Here is a tiny trained network, its code and every weight. The questions are about switching its units off for an input and a target symbol, where a switched-off unit gives its printed mean instead of its output.

import numpy as np


def w(rows, s, z=0):
    codes = np.array(rows[::2]) - 128.0
    scale = np.full(codes.shape[1], s)
    scale[-1] = z or s
    return codes * scale


def norm(h):
    return h / np.sqrt((h * h).mean(-1, keepdims=True) + 1e-5)


def f(y):
    return np.maximum(y, 0)


def softmax(a):
    e = np.exp(a - a.max(-1, keepdims=True))
    return e / e.sum(-1, keepdims=True)


def log_softmax(a):
    a = a - a.max(-1, keepdims=True)
    return a - np.log(np.exp(a).sum(-1, keepdims=True))


def net(x, mask):
    ids = ['αγδεζηθλμξστφω'.index(c) for c in x.split()]
    T = len(ids)
    res = E[ids] + P[:T]
    u = 0
    for l in range(2):
        r = norm(res)
        for j in range(2):
            rows = slice(3 * j, 3 * j + 3)
            q, k, v = (r @ M[l][rows].T for M in (Q, K, V))
            z = softmax(np.where(np.tri(T) > 0, q @ k.T / 3**0.5, -1e9)) @ v
            o = O[l][rows]
            res = res + np.where(mask[u + j], z, o[:, -1]) @ o[:, :-1]
        u += 2
        y = f(norm(res) @ A[l][:, :-1].T + A[l][:, -1])
        res = res + np.where(mask[u : u + 8], y, B[l][:, -1]) @ B[l][:, :-1]
        u += 8
    return log_softmax(norm(res)[-1] @ U[:, :-1].T + U[:, -1])


Q, K, V, O, A, B = {}, {}, {}, {}, {}, {}
E = w([
[139,107,125,147,113,196,105,149,117],'α',
[127,148,170,80,108,203,164,115,131],'γ',
[122,179,181,169,102,110,108,121,98],'δ',
[105,114,124,102,154,96,152,126,180],'ε',
[104,139,136,108,91,80,49,137,103],'ζ',
[99,183,147,114,101,178,84,97,138],'η',
[125,148,91,103,65,167,96,136,152],'θ',
[209,203,192,26,38,73,96,56,249],'λ',
[192,122,196,132,96,125,108,120,106],'μ',
[95,172,85,159,169,139,124,167,77],'ξ',
[198,146,159,97,110,78,96,137,113],'σ',
[198,140,155,120,123,48,93,130,126],'τ',
[91,198,117,86,155,201,141,114,168],'φ',
[99,135,101,118,93,105,159,168,99],'ω',
],0.011)
P = w([
[141,85,51,146,68,136,161,2,110],'0',
[83,136,178,89,73,184,161,143,75],'1',
[86,138,150,84,90,174,147,150,102],'2',
[113,145,162,97,101,162,160,151,110],'3',
[126,150,157,99,107,157,155,151,114],'4',
[127,158,146,98,110,148,145,146,123],'5',
[137,158,141,91,115,140,144,140,127],'6',
[143,160,135,100,120,131,144,144,129],'7',
[142,164,123,100,126,122,138,143,138],'8',
[152,162,115,94,131,118,136,138,140],'9',
[156,162,113,101,131,108,134,131,137],'10',
[166,163,114,97,130,107,133,126,139],'11',
],0.0043)
Q[0] = w([
[120,190,197,40,67,130,109,153,55],'L0H0',
[118,202,132,117,71,163,142,218,63],'L0H0',
[139,83,76,202,119,96,142,180,18],'L0H0',
[186,158,2,190,181,166,134,192,124],'L0H1',
[182,103,152,160,176,180,100,21,183],'L0H1',
[117,92,68,180,194,218,165,167,142],'L0H1',
],0.005)
K[0] = w([
[134,197,84,129,92,130,96,124,68],'L0H0',
[124,145,145,148,117,172,72,152,102],'L0H0',
[167,149,166,133,152,77,119,176,120],'L0H0',
[114,146,114,142,158,119,124,254,75],'L0H1',
[176,122,158,141,122,120,76,156,201],'L0H1',
[95,117,151,131,164,149,139,177,123],'L0H1',
],0.0068)
V[0] = w([
[161,168,74,204,164,62,89,122,220],'L0H0',
[229,171,44,172,87,120,89,144,48],'L0H0',
[238,157,163,67,148,198,125,179,127],'L0H0',
[161,63,145,34,2,113,176,77,143],'L0H1',
[119,39,114,182,106,194,132,244,157],'L0H1',
[158,188,184,33,183,98,75,192,134],'L0H1',
],0.0028)
O[0] = w([
[96,189,204,120,95,114,106,185,146,21],'L0H0',
[64,90,133,167,88,192,202,154,170,202],'L0H0',
[137,111,95,134,77,135,122,144,72,87],'L0H0',
[126,160,122,186,173,152,60,150,156,244],'L0H1',
[140,145,112,123,121,54,96,76,75,4],'L0H1',
[76,104,117,116,131,179,159,151,3,155],'L0H1',
],0.0045,0.0021)
A[0] = w([
[248,164,168,113,164,113,111,181,81,90],'L0N0',
[86,97,72,117,178,226,195,162,117,176],'L0N1',
[180,239,206,53,179,195,165,71,110,228],'L0N2',
[23,179,101,115,167,173,24,57,117,3],'L0N3',
[149,72,168,141,76,194,82,54,142,145],'L0N4',
[78,136,138,174,97,198,119,177,98,138],'L0N5',
[157,166,178,237,93,117,72,92,130,81],'L0N6',
[160,247,252,80,233,178,107,119,106,152],'L0N7',
],0.0036,0.0011)
B[0] = w([
[11,153,156,208,107,193,100,93,81,170],'L0N0',
[166,95,206,134,99,203,174,121,84,210],'L0N1',
[49,76,103,75,192,23,117,179,180,250],'L0N2',
[177,75,181,250,135,71,173,166,65,242],'L0N3',
[104,248,94,132,142,2,116,151,76,187],'L0N4',
[200,71,170,59,121,118,43,53,122,237],'L0N5',
[147,120,83,63,176,145,149,179,139,224],'L0N6',
[163,63,72,149,45,66,35,144,94,252],'L0N7',
],0.0041,0.0031)
Q[1] = w([
[130,87,254,171,101,102,72,124,44],'L1H0',
[85,191,113,146,91,64,88,154,100],'L1H0',
[79,156,122,121,123,50,86,165,88],'L1H0',
[144,187,100,96,160,188,201,108,100],'L1H1',
[117,128,168,162,146,82,25,152,10],'L1H1',
[136,24,149,98,196,176,112,161,149],'L1H1',
],0.0068)
K[1] = w([
[173,158,100,233,69,158,155,78,131],'L1H0',
[58,169,92,206,117,60,111,92,186],'L1H0',
[114,192,52,179,148,88,190,100,176],'L1H0',
[89,88,117,81,166,158,134,173,70],'L1H1',
[105,147,82,224,114,105,157,3,136],'L1H1',
[96,105,191,73,233,82,31,147,136],'L1H1',
],0.0062)
V[1] = w([
[8,207,83,102,81,67,59,115,74],'L1H0',
[242,143,72,107,65,153,116,147,119],'L1H0',
[107,123,93,142,112,44,139,87,199],'L1H0',
[115,147,203,166,124,113,65,60,254],'L1H1',
[136,18,106,116,182,173,54,20,120],'L1H1',
[178,18,197,158,125,88,132,135,103],'L1H1',
],0.0046)
O[1] = w([
[190,67,132,202,106,183,117,90,187,255],'L1H0',
[99,109,207,133,147,243,129,250,162,147],'L1H0',
[139,3,143,118,254,108,181,98,127,202],'L1H0',
[65,220,25,171,47,158,190,127,41,156],'L1H1',
[75,20,154,167,25,94,199,206,206,86],'L1H1',
[2,89,213,191,132,105,96,79,93,127],'L1H1',
],0.0042,0.005)
A[1] = w([
[140,95,64,137,112,159,160,106,88,127],'L1N0',
[132,91,143,132,110,153,165,174,163,175],'L1N1',
[52,97,147,115,113,167,233,175,162,159],'L1N2',
[147,111,188,74,128,157,85,154,127,194],'L1N3',
[179,123,163,162,162,121,165,138,114,225],'L1N4',
[109,131,160,106,108,159,255,79,157,139],'L1N5',
[160,155,160,138,84,66,100,144,183,37],'L1N6',
[132,126,184,152,151,89,91,184,144,3],'L1N7',
],0.0075,0.0017)
B[1] = w([
[130,148,198,95,119,176,199,107,191,175],'L1N0',
[91,145,92,126,159,133,120,88,81,169],'L1N1',
[143,45,194,101,223,186,166,106,73,174],'L1N2',
[159,145,95,148,141,57,170,128,173,254],'L1N3',
[67,98,114,95,125,98,90,134,135,184],'L1N4',
[62,92,220,120,170,255,104,191,38,156],'L1N5',
[106,149,149,86,126,209,81,129,84,165],'L1N6',
[92,140,129,126,119,176,192,73,159,194],'L1N7',
],0.0068,0.0057)
U = w([
[77,76,202,89,211,226,193,135,93,83],'α',
[181,78,67,67,217,6,186,100,184,67],'γ',
[103,206,116,159,208,88,48,178,30,48],'δ',
[54,154,76,125,42,60,221,124,50,150],'ε',
[135,158,118,174,93,175,109,213,55,142],'ζ',
[61,221,179,222,149,130,161,174,202,157],'η',
[189,104,92,142,52,186,237,94,236,29],'θ',
[89,208,222,38,86,89,89,95,163,122],'λ',
[142,63,153,209,68,120,51,48,122,253],'μ',
[228,72,89,29,55,97,94,183,81,103],'ξ',
[142,128,2,159,146,156,128,216,163,197],'σ',
[52,103,64,74,68,191,88,170,171,84],'τ',
[205,229,74,108,145,145,154,7,68,132],'φ',
[244,175,175,157,183,152,67,188,208,121],'ω',
],0.0064,0.0015)

Each question gives the input, a string of symbols that net reads in full, and the target symbol t.
The units are the heads (3 rows each of Q, K, V and O) and the neurons (one row each of A and B). Each row of codes is followed by its name. A weight is (code - 128) times the scale printed after its matrix; where a second scale follows, it is the last column's (O, A, B and U).
mask holds one flag per unit, layer by layer, with each layer's heads first. A switched-off unit (its flag False) gives its mean, the last column of its rows in O or B, instead of its output. The means were averaged over made-up inputs and are rounded, as every weight is.
A unit's drop is (log p(t) with every unit on - log p(t) with that unit switched off) / (log p(t) with every unit on - log p(t) with every unit switched off).
The circuit of an input: a set's keep is (log p(t) with only the set's units on - log p(t) with every unit switched off) / (log p(t) with every unit on - log p(t) with every unit switched off). Starting from the 12 units with the biggest drops (on a tie, the unit counted first), units are removed one at a time, each time the one whose removal leaves the highest keep (on an exact tie, the one counted first), for as long as the keep stays at least 0.8.
circuit, biggest first: the units of the circuit, biggest drop first
most important unit: the unit with the biggest drop
top k neurons: the k neurons with the biggest drops, biggest first
k most important neurons of layer l: the k neurons of layer l with the biggest drops, biggest first
which heads matter: for each layer, one digit per head in row order, 1 if its drop is at least 0.15 and else 0, layers parted by /
input δ ζ φ δ η λ φ α δ μ ε ξ, target α: which heads matter => 01 / 00
input ζ τ γ φ ζ ζ σ ζ λ ζ μ, target μ: circuit, biggest first => [L0N0, L0N7, L1N2]
input ε δ ζ ζ γ ε ζ μ δ ζ μ ω, target α: top 2 neurons => [L0N1, L0N7]
input ζ λ ω ζ ζ φ ζ λ θ η, target μ: circuit, biggest first => [L0N3, L0N7]
input ζ α σ ζ ζ φ ζ γ δ, target μ: circuit, biggest first => [L0N7, L1H0, L0N5]
input α ζ δ ζ α, target ζ: circuit, biggest first => [L1H0, L1N7]
input δ ζ η σ ξ λ θ ω τ ζ ζ ζ, target φ: top neuron => [L0N4]
input ζ δ μ φ δ φ, target γ: which heads matter => 10 / 11
input δ ζ δ φ δ ζ ε, target α: top 4 neurons => [L0N7, L0N5, L1N5, L0N4]
input ε ζ γ α θ ε δ, target ε: circuit, biggest first => [L1H1, L0N7, L1H0, L0H1]
input ζ ξ δ ζ ζ ξ ζ ω μ σ, target μ: top 2 neurons => [L0N0, L0N7]
input ξ ε ζ φ α φ δ ζ τ, target λ: top 2 neurons => [L1N6, L0N1]
input ω ξ ω φ ζ, target γ: which heads matter => 01 / 10
input ζ ξ ε ξ, target γ: circuit, biggest first => [L0H1, L1H1, L1H0, L1N5]
input μ η σ ζ δ ω μ, target η: top 2 neurons => [L0N4, L1N7]
input ε δ ξ ε ω ε ζ ζ ξ θ σ, target ε: 2 most important neurons of layer 0 => [L0N0, L0N7]
input η ω φ φ ε δ μ ζ, target θ: which heads matter => 01 / 11
input ζ ζ ω δ ε η η ζ τ η, target μ: which heads matter => 00 / 00
input τ ε τ η ζ ε ζ ζ ζ ζ, target δ: which heads matter => 11 / 11
input φ ξ ζ η η, target ξ: 2 most important neurons of layer 0 => [L0N5, L0N2]
input μ ω ζ θ φ ω η, target η: top 3 neurons => [L0N4, L0N3, L1N7]
input ζ δ ω ε δ ζ δ ζ τ, target μ: top neuron => [L0N0]
input θ ζ ζ ω ω ζ μ ζ ζ ε ζ ζ, target σ: top 2 neurons => [L0N4, L0N2]
input η τ θ ζ φ σ, target θ: top 3 neurons => [L0N4, L1N0, L0N0]
input σ μ ζ ζ δ ε δ ζ ξ, target α: most important unit => L0N1
input τ λ τ ε δ ζ φ η δ, target δ: which heads matter => 11 / 11
input σ ζ α ζ δ δ ε ω ζ ζ, target ω: which heads matter => 11 / 11
